Each row is followed by its class.
[-36 -10  21  14  -3  -8   3 -17  11  -9 -19  -8   6 -14 -32  35  -1 -10
 -12  50  16 -22   4 -14  36 -36  48 -25  -4  15  11  45  11 -35  38 -21
 -16   1  21  20  -8   8  11  30 -10  25  45  16   8 -25  22 -39 -60  -2
 -23  -3  19 -28 -25 -29  27 -52   9   2   4  -7  27  -3 -15  14  26 -24
 -24 -21   0  -9  -4   8  22  -2  -8  40 -25 -19 -46  20  27 -36] => q185
[  0  -2   3  -3   0 -34   0   4 -16  13  -3  15   8   9  21 -14 -14  41
  -5  -7 -11  27  16  -8 -34   7  13 -11  -3  -1 -15 -13   4  -3 -11  -1
  16   1  -5   0  21  13 -21 -33 -17  -9   3   4  -1 -12 -22   8  -7 -10
  12  -1  -8 -10  -8 -21  18  11  15   1  -1  -4   5   8   3 -15  -6   3
  17   3  -6  -4   0 -20   3  18 -12 -14   4  15 -19   7  10   3] => q931
[  2 -11  21   2   8 -28 -18   4 -10  10 -21   3   8  -5  22  -1 -18  17
  -5  -7  -8  12  12 -19   4 -10   8 -31   2  24   4 -18   8   7  -5 -25
  -8   4  32  12  15  12   9  -3 -14  13  25  15 -10  -5   4 -20 -17 -18
   0  -2  29 -40  16 -22  10 -29  31  -9   4  -2 -23  -9 -23 -40 -19   5
 -16  -4 -13  -4  23 -12   8  18 -29  10  -1   5   1  21  28  -5] => q931
[-29   0  19   1 -16  17   9  -6  15   2 -26   1 -15   3 -30   3   3  -4
 -33   2 -46  17   3 -23 -11 -22  22 -26  25 -19  -1  15   8  11  -3  -5
 -31 -17  -5  -7 -18  -5  -8 -10 -17  17  16   3 -10 -12  -5   9  -9  16
  -5 -13 -11  -2   3  -7  33 -23   1  -6  -8  -1   8   6 -23  -9  -9   3
  -4   7  14 -27  -8  -6   3 -31  20   4 -24  17 -16  -2  39  17] => q866
[-13   0  33  -4 -18  14  10 -15  -2   0 -14  -6  -4 -16 -39  17   0 -18
 -32  13 -26   6  11 -31  18   8  40 -17 -17   4   8   5  15  -5  16 -31
 -30  -9  -4  22   4  12 -23   7 -11   9  32  33  20 -22  27   2 -45  24
 -21  12  -8  12 -43 -21  28 -58  -4   1  -8  -2  29  -6  -9  36  17 -19
  -5 -30  -7 -19 -14  11   2  -5  15  25 -34  -6  -7  26  28 -17] => q185
[  7  -9  16   3  10 -16   6  10  -9   7 -34   4   7  11  32  -9 -11  34
 -17 -12 -44  32  18   6  -9  -6 -17 -32  -4  -5 -12 -22  11  25 -19 -14
  -6   4  15  22  23   4 -11 -16 -10   3   5   7  -8  -9 -13  23 -20 -14
  18  -2 -13 -22   9 -15  -4  -1  12  -7   1   6 -25   3   0 -49 -20  15
  10  25 -12  -6  14 -29   6  20   1  -8  -2  20  -5   2  22   8] => q931
[-14  -1  14   2 -12   1  11   0 -21   0 -21   2  -2  -5  -7  -4  -4  12
 -19  -2 -21  15   7 -33  -3   2  23 -21   8   3  -4   3   9   4   8 -11
 -16   0 -14  -8   3   7 -10  -2 -24  -5  37  26 -15 -12   1   4   9  14
 -15  -5  -5  -7  -4 -20  35  -9 -11  -1 -19  -7  -8  19 -18  -9  -5   7
  -5 -10   6 -22   6  -1   7 -20  15   8 -15   5   1  10  29  11] => q866
[  3   5   5   3  14   4  -5   1   4   3 -14  11  24  -1  39  -6  -6  25
  -2 -15  -6  22   6 -34 -15 -22 -42   0  25   3  10 -15  17   5 -18  -8
  -8 -16 -10 -13 -11   8   8 -13  -9   8  -3  20 -21   1 -28 -10   3   0
   9 -12   6 -23  44  -9  19   3  25 -13 -19   0 -33  12 -21 -56 -33  16
   1  21  10  -9  16 -19  26 -17 -12  -6  13  12  10   8  19  20] => q931
[-21  -9   7  18   5 -12   6   7  -5  -2 -20   2  16  -8  -4   0   2  -6
  -5  41  16   6  -3   1  11 -26   8 -20  -2  -3  -3  29   9  -7  11 -12
  -5   3   6  11   8  15 -10   9 -12   4  22  20  -4 -16 -17 -10 -35 -13
 -17  -5 -13  -8 -20 -33  -3 -10 -29   6  13  -3   0  -2  -1   1   1  -6
  -7  -2  10 -21  -3  -3  10  -8   8  14 -19   9 -45  12  -4 -12] => q185
[-16  -5  19  -2  -4 -23  -6   3   5  14 -26   4  -7   9  13 -12 -12   9
 -17   6 -37  30  19  -7 -21 -24   4 -34   2  -9   4  -8   1  10 -16  -8
  -8   1  26  22   2   5   2 -24 -13  21   9   7  -8  -1 -10   8  -9 -14
  25  -7  10 -33   8 -25   6 -16  15   3  18  -3   1   1  -8 -14 -11  -5
  11   8 -12 -11   5 -18  12  23 -25  -9  -2  27 -23   5  38   3] => q931
[-13  -1   4  11  -1  -1   4   6 -41  -9 -10   8  15 -20 -27  16   2  16
 -14  34  33  -5 -12 -20  12   7  34  -3 -10  12 -17  26  17 -26  19 -23
  -1   3 -18  -1  21  15 -34  20 -33 -26  45  42  -3 -16  -7 -14 -45   9
 -45   5   0  11 -23 -21  35 -17 -28   7  -7  -4  10  -1 -16  20  12  -6
 -19 -18  10 -15  -1   4  13 -11   7  20 -19 -23 -11  21  11 -28] => q185
[ -7 -19   2   4  10 -37 -15   5  -6  -9  -5   0   9  15  42 -24  -9  19
  14   1  25   8  22  -6   4 -19  -9 -17   6  15  15  -6   3   0 -19  -1
   3  -5  11   4  14  14  16 -20   1  14   1   3 -20 -21  -3 -22 -21 -29
  17 -17  16 -35  19 -42  -4  14   4  -3   5  -5 -12   1   2 -26 -10  -4
   7 -12   1   5  12  -3  27  16 -15   3   7  12 -19   6   6   2] => q931
[-34 -12  20  12 -28 -12  17  -8   7 -20  11  -8 -18  12 -17  -7  -9 -15
   5  14 -16  -7  30 -27   2   4  52 -11  -2  11  -2  19   6  -5   4   7
  -9 -10  -4   4   6   8  -6 -17   2  32  29  12   3 -43  36 -17 -39  -1
 -12 -10 -13   6 -55 -57  27 -16 -18  10 -16  -8  40   1  -5  36  36 -35
   0 -59  17  -5 -11  27   6  10  28  34 -43   2 -34  11  15  -1] => q185
[-26  -8  21  -8 -16 -21  -2   1  -7   6 -18  -4 -24   4 -15   3  -5  -4
 -27  17 -38  16  10 -18  -4 -16  38 -34   6  10   0   3   6   3   0  -9
 -20   5  21  10   3  12   5 -13 -19  17  27  21 -13 -19   8  -9 -20  -4
   3  -6   6 -26 -12 -36  27 -26   8   3   2  -9  16 -11 -20  -3  -4   4
   0 -10  -2 -20   5  -1   4   6   2  13 -34   4 -30  12  30  -7] => q866
[-10   5  25  -4  -6 -11  -1  -4   3  -3 -12   4   3   3   5   5  -8  44
 -15 -13 -36   0  20 -23 -13  -4  30 -18   4  12  -5  -2  18  -4  -7  -2
 -10  -4  20   3   6   1  -4 -14 -15  23  12   0  -3 -20   6  -7 -18  -4
  19 -12 -13 -31   2 -10  23 -19  45 -14 -23   7  -5   4 -22 -26  -1  -4
   0 -11   6  -7  18 -13  13  11  -8   8 -15   4 -11   2  23   0] => q931
[ 11  -7  17  -3 -13 -14   0   4 -15  -7 -22   0  23   7  28 -17 -11  23
   2  -2 -13  22  14 -27  17   4 -15 -29  -7   6  13 -14  17  14 -21 -19
 -10 -14  32  16  22  17  -5 -11  -8  10  10  31 -12 -18   3   1 -29 -12
  11  -5   9 -12  15 -41   4 -17  -5   4   1 -12 -16   2  -2 -17 -13   2
   4  -9  -3 -18   7  -7  18   7  -3  12   2  14  15  11  26   8] => q931
[-22  -3  -1  -5  -1   4 -10 -16  18   7   2   9   4 -17 -19  15  -2 -11
  10  48  52 -10   9 -40   2 -12   3  15 -11 -14  36  32  12 -37  22 -13
  -9 -24 -15  16 -11   7 -11  19   4   1  23 -17  12 -20  -1 -26 -28   0
  17   0  25  10 -15 -15  17  -8 -13  15  10  -7  46  -1   8  43  16 -36
   1 -12  -2 -11 -30   9  24  -1 -14   6  28  -2 -16  20  17  -8] => q185
[ 16  -6  13  -7   9 -20  15  14  13   8 -20   2  13  18  45 -27  -6  29
  -2 -30 -52  19  32   6   7 -10 -38 -26   5  -4  -1 -24  10  30 -22 -10
 -10  -7   4  26  18  -8   6 -19   6  28  -9 -12  -6 -17  17  22 -14 -32
  40 -11 -14 -13  21 -14 -29  -8   7 -11   7   0 -23  16  -3 -24 -12   2
  14  12 -14   6  21 -22  12  18   2 -16  19  27   6 -10  24  14] => q931
[-18  -5   5  12  -5   4  41  -2 -12 -21 -16  -7  -2   0 -24   0   6  10
 -26   1 -38  -5   0   8   1   6  25 -16   8  -7 -18  18   5   6   5  -1
  -7  -5 -13  -7   7 -10 -25  -1 -30   6  23  23 -19 -12  -4  29 -30  -2
 -20 -11 -35  13 -19   0   1  -7 -23  -5 -13  -6   0   8 -11   1  23  14
 -19 -11  20 -16  15   2 -11 -20  45  17 -35 -12 -13 -25  14  -1] => q866
[ -6  -9  10   4   0 -19 -11   4 -15  23 -26   7  15   5  25 -10 -13  15
  -9  10 -20  39  11   1 -12  -7  -4 -27  -9   1  -6 -21   6  14 -13 -17
  -6  12  22  22  28  16 -10 -19 -17  -6  -2  16  -6  -5 -24  10  -9 -15
   5   2   8 -29   1 -29   6  -6   4   3  19  -2 -15   0  -6 -20 -25  10
   4  24 -12  -9   6 -23   7  23 -26 -11  -3  12 -19  14  20   4] => q931
[-27 -15  -5   9  -1 -29 -30  -4   8 -17  -2  -4   2  -2  10   2  -7 -14
  24  52  48   1  14 -17  29 -38   4 -14   0   7  36  26  -4 -15   7  -7
  -4   0  16  11  -9  20  22  12   9  13  19  21  -3 -15   2 -50 -21 -21
   4 -15  49 -26   0 -47  -1 -11 -26  19  28 -20  10 -25  -1  13  -4 -21
  -3 -11  -4  -1 -16  17  26  19 -26  19   0   0 -38  16   3 -12] => q185
[  4 -16  17  -8 -11 -22   1   7 -10   8 -24   3   9 -19  35 -25 -13  22
 -11  -5 -43  43  35 -18   3  -9 -11 -36  -7   0 -12 -27   9  26 -29 -27
 -17  -4  13  28   9  20 -12 -26 -16  17   4  22  -8 -17  -2  11 -25 -17
  19   3   3 -19   9 -47   1 -12  -2   1   8 -18 -13   4  -4 -15 -22  -1
  14   5 -10  -7  10 -17  17  20  -8  -2   8  25  -1  11  32  10] => q931
[ -1  -8  15  -3   2 -28  21  -2  -3  -8 -19   6  17   8  14  -1  -7  36
 -17  -5 -41   0  17   2  -8   0  18 -29   0   5 -16   7  11  -3  -7  -6
 -20   0  14  21  27   4  -8  -8 -22  17  27  -1 -11 -22   5  25 -36 -23
  17 -12 -22 -26  -4 -23  13 -16  24 -12  -5   7   1   6  -3 -17  14  -4
   3   0  -6  -9  21 -20  10  27   7  12 -13   2 -11  -7  20  -5] => q931
[ 13  -4  12  -8   6  -7   1   1  13  -6 -14   2  14  14  34 -16  -5  24
  -1 -25 -46  20  26  -4 -10  -5 -12 -20   5  -2  -6 -24   9  25 -23  -3
 -11  -7   9  18  13   3  -3 -25   0  20  16  -1  -6 -10   1  15  -8 -19
  29 -12  -8 -14  13 -14  -1 -13  24 -11  -4   4 -14   7  -6 -27 -12   2
  16   4  -9   2  12 -18   9  15  -4  -7   7  22   3  -9  22  14] => q931
[ -5  -5  11  -4   5 -22   1  -2 -13 -15  -9  -3  -6  -3  -6  -1  -4  31
  -2   2  -3 -21  14 -23  34   5  20 -22  11  14  18  13   9  -6  -3  -9
  -8 -12   3   8  15   3   9   5 -14  20  48  34 -25 -24  29 -10 -35 -14
 -11 -16  12 -14   2 -31   4 -27 -15   5   3 -14   3 -10 -15   2  22 -14
 -10 -36   7  -4  15  11  10   9   6  26  -9 -12  -1  -1  22 -10] => q185
[ -4  -3  28  -8  -8 -14   1   2 -17  19 -34   4  14   2  35 -24 -14  20
 -23   8 -46  57  41 -23 -12 -18  -3 -44  -4   3   5 -18  16  29 -25 -28
 -18  -5  16  30  15  18 -13 -29 -16  38   2  31  -5 -15 -17  11 -22 -10
  10   2   5 -22   4 -42  11 -20   8  -5   2  -5 -22   0 -13 -27 -36   6
  12  12  -8 -13  10 -21  14   8 -12  -1  -9  29 -11  21  39  12] => q931
[ -9  -9  13  -7  -2 -17  -5   5 -19  14 -20  11   7  17  38 -29  -8  16
  -6   7 -27  41  34 -24 -17  -5 -18 -14  -4  -8   5 -21   7  23 -24 -14
 -12 -13   3  18  13  21 -19 -28  -6   4  -1  19  -7 -23 -21  17 -14 -13
  23  -6  -4  -5   2 -34  -2   3 -20   9   7 -10  -5   9  -9  -5 -21   1
  22   4  -7  -9  -3 -14  15  17   0 -13  10  28  -4  11  24  18] => q931
[-33  -4  14  13 -12  -3  16  -3 -13  -4 -26   4 -11   7 -17   0   1   7
 -20  21 -28  13   4 -20  -2 -18  35 -26   9  -8 -10  21   1   2   8 -13
 -16  -7   0  -4  -4   5  -9  -8 -25  10  26  32 -11 -18  -1   2 -31   4
 -15  -9 -15  -9 -16 -29  28 -18 -16   4 -10  -5   8  -3 -23  -4  -1  -1
  -8  -3  15 -20   3   2   2 -18  34  16 -37   1 -33   6  29   2] => q866
[  2  -6  10  -1   4 -18  12  10 -20   6 -26   4   8  13  31 -37  -5  23
  -5  -7 -32  40  27  -8 -13  -3 -28 -33  -2 -10  -1 -21   5  29 -25 -11
  -9 -10   1  13  23   8 -11 -27  -9   8   7  21 -15 -18 -14  31 -21 -20
  14  -8  -1  -4   2 -49 -15  -5 -33  11  12 -13 -19   6   1  -9 -12   8
  17   8  -7 -11   7 -11  11   9   8  -8   6  30   0  -3  21  23] => q931
[-23  -6  17  11 -13  -5  17   1  -3  -9 -17  -7 -15   8  -5 -11   1   4
 -27  -2 -51  18  10  -5 -11 -12  19 -22  10 -11 -18  -1  -1  14  -9  -3
 -12   0   7  10 -15  -3  -1 -21 -18  15  10  12 -13 -21   0  21 -18  -8
  -3  -6 -26   2 -11 -21   8  -5  -8  -4  -6   0   0   8 -11  -3   4   6
   2   0  14  -8  19  -4  -3  -5  27  10 -42   9 -23 -12  16  17] => q866
[ -7 -17  -3  -2 -27 -32  32  12 -54 -12  21  -1 -12   1 -18 -23   3  15
   1  22  12 -10  26 -12  16  60  28   9 -44   6  -8   9   1  -9   0   1
   5  -1 -22  15  58  14 -49 -17 -16 -26  49  32   3 -39  26  26 -55  -6
 -18   7 -16  40 -72 -59  -4  -3 -75  57  18 -21  49  -7  19  73  61 -23
   1 -72  -9  -6 -14  37  -7  40  28  17 -17 -13 -22  10  -6 -11] => q185
[-17 -12   1   0  -9 -17  -6 -10   4 -22  11   3   5  -2   9  -8  -1  -4
  22  41  31  -6  22 -29  15  -6   4   4  -6   0  32  22   5 -17   5   4
  -8 -24  -5  10   1  47  -8   3  12   6  20   9   3 -31   4 -28 -31 -10
  12  -2  23  -1 -15 -35   3   2 -27  23  10 -11  35   9   3  33  15 -37
  10 -35 -16   7 -21  18  27  22  -9  11  16   4 -20  11   7  -7] => q185
[  2 -10  15   1  -6 -24 -16   6 -23  20 -19   6   6  13  41 -22 -22  13
  -9  -5 -32  47  27  -4 -20 -14  -2 -39 -14   2   1 -27   5  23 -22 -10
 -11   4  27  25  17  17  -2 -30   8   8  -8   7   1  -6 -19  -2  -4  -8
  25   3   9 -36   7 -25   5  -4  24  -2  12   3 -15  -2  -6 -17 -36   9
  18  22 -20 -11  11 -23  10  30 -31 -13   5  25   0   9  20  10] => q931
[ -7 -18  18   8 -19 -15   8 -15   5 -57  31  -8  25   3  41 -25  -5   2
  12  -7  20  -9  57 -43  26   8  25   3 -13  29  16  12   7  -9  -2  -7
 -10 -36 -22   9  25  29  -2 -23  34  40   8  22  16 -64  44 -44 -62 -11
  -7 -15   7   9 -38 -78  19  -6 -11   6 -34  -3  27  24   9  29  25 -33
   1 -78  17  13  -5  23  41  15   6  45 -13  13 -15  15   3 -15] => q185
[-24   4  15   2 -19   1  16   5 -18   3 -20  -9 -33  -3 -40   5   1  -5
 -25   1 -44   6  -9 -21   9   8  22 -20  12  -7  -3   4   8  18  -4  -8
 -18  -5  -3  -7  -5  -7 -10   0 -31  11  33  34 -23  -4  -3  19  -2  22
  -4  -4  -9   2   5  -9  12 -22 -27   3 -11 -14  34 -10 -16   2  10   5
 -15 -13   6 -21   7  13 -14 -24  27   9 -33  -5   6  -6  25  13] => q866
[-16  -4  23   8  -1   2   7 -15  12  -5 -21 -10  14 -11  -8  14  -1 -17
  -6  47   5  10  11   1  49 -39   9 -24 -10  13  17  14   3  -6  25 -39
 -18   4  23  34  10  14  -5  21   0  23  17  18  21 -16   9 -14 -57  -4
 -28   9  15 -17 -32 -34   3 -49 -11   0  15   2  11  -6   3  20  -4 -20
 -10  -4  -1   9 -10   0  17   5  -6  27 -16   4 -41  29  13 -31] => q185
[ -8 -12  11  -1  -7 -30  22  12 -41  -4 -19   4 -21  -3 -13 -11  -6  32
 -23  -6 -24  11  10 -28   3  26  21 -26  -3   6 -14   4  15   6 -15  -2
  -7 -12 -15   1  37  40 -43 -16 -37 -10  42  40 -27 -21  -4  23 -35   4
 -12  -3 -10   5 -14 -28  16 -13 -35  11  -8 -20   4  -4 -14   5  22  10
  -6 -30   5 -16  13   6   4   2  28   8 -29  -8  -2  -6  21   6] => q866
